Below is a small trained network, with its code and all its weights. Each question gives an input and a target symbol and asks what happens when units are switched off, that is, made to give their printed mean instead of their output.

import numpy as np


def w(rows, s, z=0):
    codes = np.array(rows[::2]) - 128.0
    scale = np.full(codes.shape[1], s)
    scale[-1] = z or s
    return codes * scale


def f(y):
    return np.maximum(y, 0)


def softmax(a):
    e = np.exp(a - a.max(-1, keepdims=True))
    return e / e.sum(-1, keepdims=True)


def log_softmax(a):
    a = a - a.max(-1, keepdims=True)
    return a - np.log(np.exp(a).sum(-1, keepdims=True))


def net(x, mask):
    ids = ['αβγδεζηθλμξπστφψ'.index(c) for c in x.split()]
    T = len(ids)
    res = E[ids] + P[:T]
    r = res
    for j in range(2):
        rows = slice(2 * j, 2 * j + 2)
        q, k, v = (r @ M[0][rows].T for M in (Q, K, V))
        z = softmax(np.where(np.tri(T) > 0, q @ k.T / 2**0.5, -1e9)) @ v
        o = O[0][rows]
        res = res + np.where(mask[j], z, o[:, -1]) @ o[:, :-1]
    y = f(res @ A[0][:, :-1].T + A[0][:, -1])
    res = res + np.where(mask[2:6], y, B[0][:, -1]) @ B[0][:, :-1]
    return log_softmax(res[-1] @ U[:, :-1].T + U[:, -1])


Q, K, V, O, A, B = {}, {}, {}, {}, {}, {}
E = w([
[142,125,116,93],'α',
[150,122,129,153],'β',
[154,127,132,109],'γ',
[137,111,127,163],'δ',
[144,169,146,151],'ε',
[148,135,129,111],'ζ',
[161,155,117,98],'η',
[146,145,130,136],'θ',
[167,163,135,144],'λ',
[145,127,202,140],'μ',
[186,83,133,141],'ξ',
[101,103,65,104],'π',
[127,173,209,183],'σ',
[41,185,153,252],'τ',
[85,50,71,75],'φ',
[130,83,29,137],'ψ',
],0.023)
P = w([
[119,234,86,1],'0',
[145,152,142,66],'1',
[145,104,178,83],'2',
[138,59,184,96],'3',
[122,57,205,128],'4',
[107,33,185,139],'5',
[127,23,149,140],'6',
[113,70,174,138],'7',
],0.0093)
Q[0] = w([
[151,185,158,87],'h1',
[48,149,131,28],'h1',
[246,19,241,56],'h2',
[143,3,154,85],'h2',
],0.0054)
K[0] = w([
[108,102,202,116],'h1',
[255,126,149,60],'h1',
[39,80,130,185],'h2',
[139,126,110,180],'h2',
],0.016)
V[0] = w([
[194,144,11,254],'h1',
[242,74,120,55],'h1',
[114,170,137,140],'h2',
[223,130,224,171],'h2',
],0.0087)
O[0] = w([
[184,168,232,1,4],'h1',
[198,74,72,134,112],'h1',
[73,202,44,196,134],'h2',
[204,206,129,192,242],'h2',
],0.0093,0.0031)
A[0] = w([
[88,57,131,76,106],'n1',
[238,80,124,208,2],'n2',
[160,222,67,177,17],'n3',
[4,18,136,208,79],'n4',
],0.0043,0.0033)
B[0] = w([
[77,25,237,82,181],'n1',
[140,254,119,58,253],'n2',
[163,174,207,181,154],'n3',
[196,72,177,120,225],'n4',
],0.006,0.0045)
U = w([
[109,108,75,139,61],'α',
[79,117,122,117,73],'β',
[152,84,142,84,223],'γ',
[170,148,133,79,50],'δ',
[140,125,131,86,32],'ε',
[120,111,91,125,56],'ζ',
[166,135,116,181,213],'η',
[143,116,85,197,162],'θ',
[146,151,126,73,63],'λ',
[114,79,132,125,254],'μ',
[124,109,171,67,75],'ξ',
[106,117,84,125,84],'π',
[122,143,107,116,145],'σ',
[34,103,104,167,80],'τ',
[118,30,144,147,201],'φ',
[251,111,137,124,142],'ψ',
],0.013,0.005)

Each question gives the input, a string of symbols that net reads in full, and the target symbol t.
The units are the heads (2 rows each of Q, K, V and O) and the neurons (one row each of A and B). Each row of codes is followed by its name. A weight is (code - 128) times the scale printed after its matrix; where a second scale follows, it is the last column's (O, A, B and U).
mask holds one flag per unit, heads first, then neurons. A switched-off unit (its flag False) gives its mean, the last column of its rows in O or B, instead of its output. The means were averaged over made-up inputs and are rounded, as every weight is.
A unit's drop is (log p(t) with every unit on - log p(t) with that unit switched off) / (log p(t) with every unit on - log p(t) with every unit switched off).
The circuit of an input: a set's keep is (log p(t) with only the set's units on - log p(t) with every unit switched off) / (log p(t) with every unit on - log p(t) with every unit switched off). Starting from all 6 units, units are removed one at a time, each time the one whose removal leaves the highest keep (on an exact tie, the one counted first), for as long as the keep stays at least 0.8.
units of the circuit, in order: the units of the circuit, biggest drop first
unit that matters most: the unit with the biggest drop
top k neurons: the k neurons with the biggest drops, biggest first
which heads matter: for each layer, one digit per head in row order, 1 if its drop is at least 0.15 and else 0, layers parted by /
drop of u: that unit's drop, to one decimal
input ξ σ μ, target η: units of the circuit, in order => [h2, h1]
input ξ ξ α, target ψ: units of the circuit, in order => [h1]
input ψ ξ π, target γ: units of the circuit, in order => [h1, h2]
input λ μ σ η, target η: units of the circuit, in order => [h2, h1]
input ξ σ ξ σ η, target η: which heads matter => 01
input φ σ π, target φ: top 2 neurons => [n2, n4]
input ξ ξ μ ξ ξ τ μ, target ξ: which heads matter => 10
input α φ ζ, target φ: which heads matter => 11
input ξ ξ λ ζ σ η μ, target η: which heads matter => 01
input η φ ξ σ μ ξ δ, target ψ: which heads matter => 11
input μ μ γ, target θ: which heads matter => 10
input ζ φ φ, target φ: which heads matter => 01
input φ λ φ, target φ: top 2 neurons => [n1, n2]
input τ μ α ξ ξ, target ξ: which heads matter => 10
input η ψ ξ ξ ξ μ λ, target ψ: which heads matter => 11
input φ ξ β φ μ φ φ θ, target φ: unit that matters most => h2
input ξ ξ φ φ σ, target φ: top 2 neurons => [n4, n2]
input π φ π, target φ: drop of h2 => 0.7
input η μ ξ γ β ξ ξ β, target ψ: drop of h2 => 0.5
input α σ μ β φ η, target φ: drop of h2 => 0.8
input ε ξ α ξ ξ ξ, target ψ: units of the circuit, in order => [h2]
